Below is a small trained network, with its code and all its weights. Each question gives an input and a class and asks what happens when units are switched off, that is, made to give their printed mean instead of their output.

import numpy as np


def w(rows, s, z=0):
    codes = np.array(rows[::2]) - 128.0
    scale = np.full(codes.shape[1], s)
    scale[-1] = z or s
    return codes * scale


def f(y):
    return np.maximum(y, 0)


def log_softmax(a):
    a = a - a.max(-1, keepdims=True)
    return a - np.log(np.exp(a).sum(-1, keepdims=True))


def net(x, mask):
    res = np.array(x, float).reshape(1, 3) / 4 @ E
    y = f(res @ A[0][:, :-1].T + A[0][:, -1])
    res = res + np.where(mask, y, B[0][:, -1]) @ B[0][:, :-1]
    return log_softmax(res[-1] @ U[:, :-1].T + U[:, -1])


A, B = {}, {}
E = w([
[163,94,121,124,112,14,144],'x0',
[160,131,153,103,232,139,253],'x1',
[163,47,36,208,188,181,111],'x2',
],0.013)
A[0] = w([
[149,60,130,149,111,122,135,253],'n1',
[130,59,90,164,75,101,39,66],'n2',
[156,98,116,138,171,90,139,103],'n3',
[133,131,126,124,131,159,139,106],'n4',
[130,159,162,106,172,198,155,146],'n5',
[116,170,134,111,111,160,125,196],'n6',
[137,141,134,125,146,192,119,205],'n7',
[118,142,159,116,156,188,174,158],'n8',
[137,127,156,130,140,104,105,70],'n9',
[135,102,135,137,162,187,133,138],'n10',
[108,122,112,149,91,236,47,116],'n11',
[184,204,85,110,151,100,108,104],'n12',
[115,176,161,122,86,145,63,106],'n13',
[115,143,161,104,152,120,188,132],'n14',
[114,187,154,108,172,254,210,164],'n15',
[115,209,138,98,117,107,138,205],'n16',
[161,156,137,121,120,135,82,131],'n17',
],0.014,0.0043)
B[0] = w([
[99,132,80,133,201,139,137,184],'n1',
[176,213,209,103,97,99,51,231],'n2',
[95,101,88,137,172,163,141,177],'n3',
[115,133,104,116,130,137,116,146],'n4',
[153,157,131,145,196,89,68,199],'n5',
[104,108,79,128,112,135,100,172],'n6',
[119,127,70,139,171,145,97,180],'n7',
[143,176,167,102,141,104,68,195],'n8',
[137,114,144,170,164,172,127,142],'n9',
[70,131,54,131,149,99,167,183],'n10',
[57,122,22,131,120,201,95,222],'n11',
[112,156,121,130,171,147,161,143],'n12',
[116,93,130,135,45,175,129,198],'n13',
[148,81,180,141,102,96,170,199],'n14',
[158,210,100,136,209,95,1,249],'n15',
[169,141,187,116,64,124,153,209],'n16',
[126,128,104,142,112,145,144,156],'n17',
],0.017)
U = w([
[249,162,221,110,143,75,135,159],'0',
[142,59,125,148,164,134,216,38],'1',
[136,97,164,110,48,181,174,22],'2',
[154,166,101,137,163,144,86,251],'3',
],0.012,0.0022)

Each question gives the input, the list of numbers given to net, and the class t.
The units are the neurons (one row each of A and B). Each row of codes is followed by its name. A weight is (code - 128) times the scale printed after its matrix; where a second scale follows, it is the last column's (A, B and U).
mask holds one flag per neuron, in row order. A switched-off neuron (its flag False) gives its mean, the last column of its row in B, instead of its output. The means were averaged over made-up inputs and are rounded, as every weight is.
A unit's drop is (log p(t) with every unit on - log p(t) with that unit switched off) / (log p(t) with every unit on - log p(t) with every unit switched off).
The circuit of an input: a set's keep is (log p(t) with only the set's units on - log p(t) with every unit switched off) / (log p(t) with every unit on - log p(t) with every unit switched off). Starting from the 12 units with the biggest drops (on a tie, the unit counted first), units are removed one at a time, each time the one whose removal leaves the highest keep (on an exact tie, the one counted first), for as long as the keep stays at least 0.8.
circuit, biggest first: the units of the circuit, biggest drop first
unit that matters most: the unit with the biggest drop
k most important neurons: the k neurons with the biggest drops, biggest first
drop of u: that unit's drop, to one decimal
input [-3,-8,-1], class 2: circuit, biggest first : n15, n13
input [5,7,6], class 1: unit that matters most : n2
input [-5,4,-6], class 0: 3 most important neurons : n11, n16, n14
input [-4,6,-3], class 0: 3 most important neurons : n11, n14, n8
input [3,4,8], class 1: 2 most important neurons : n15, n2
input [6,-7,-5], class 0: 2 most important neurons : n2, n11
input [4,-1,-4], class 2: 4 most important neurons : n15, n2, n5, n8
input [-4,7,-5], class 0: 2 most important neurons : n14, n11
input [-2,1,-3], class 0: drop of n11 : 0.6
input [4,4,5], class 1: drop of n15 : 0.2
input [2,1,4], class 1: drop of n8 : 0.1
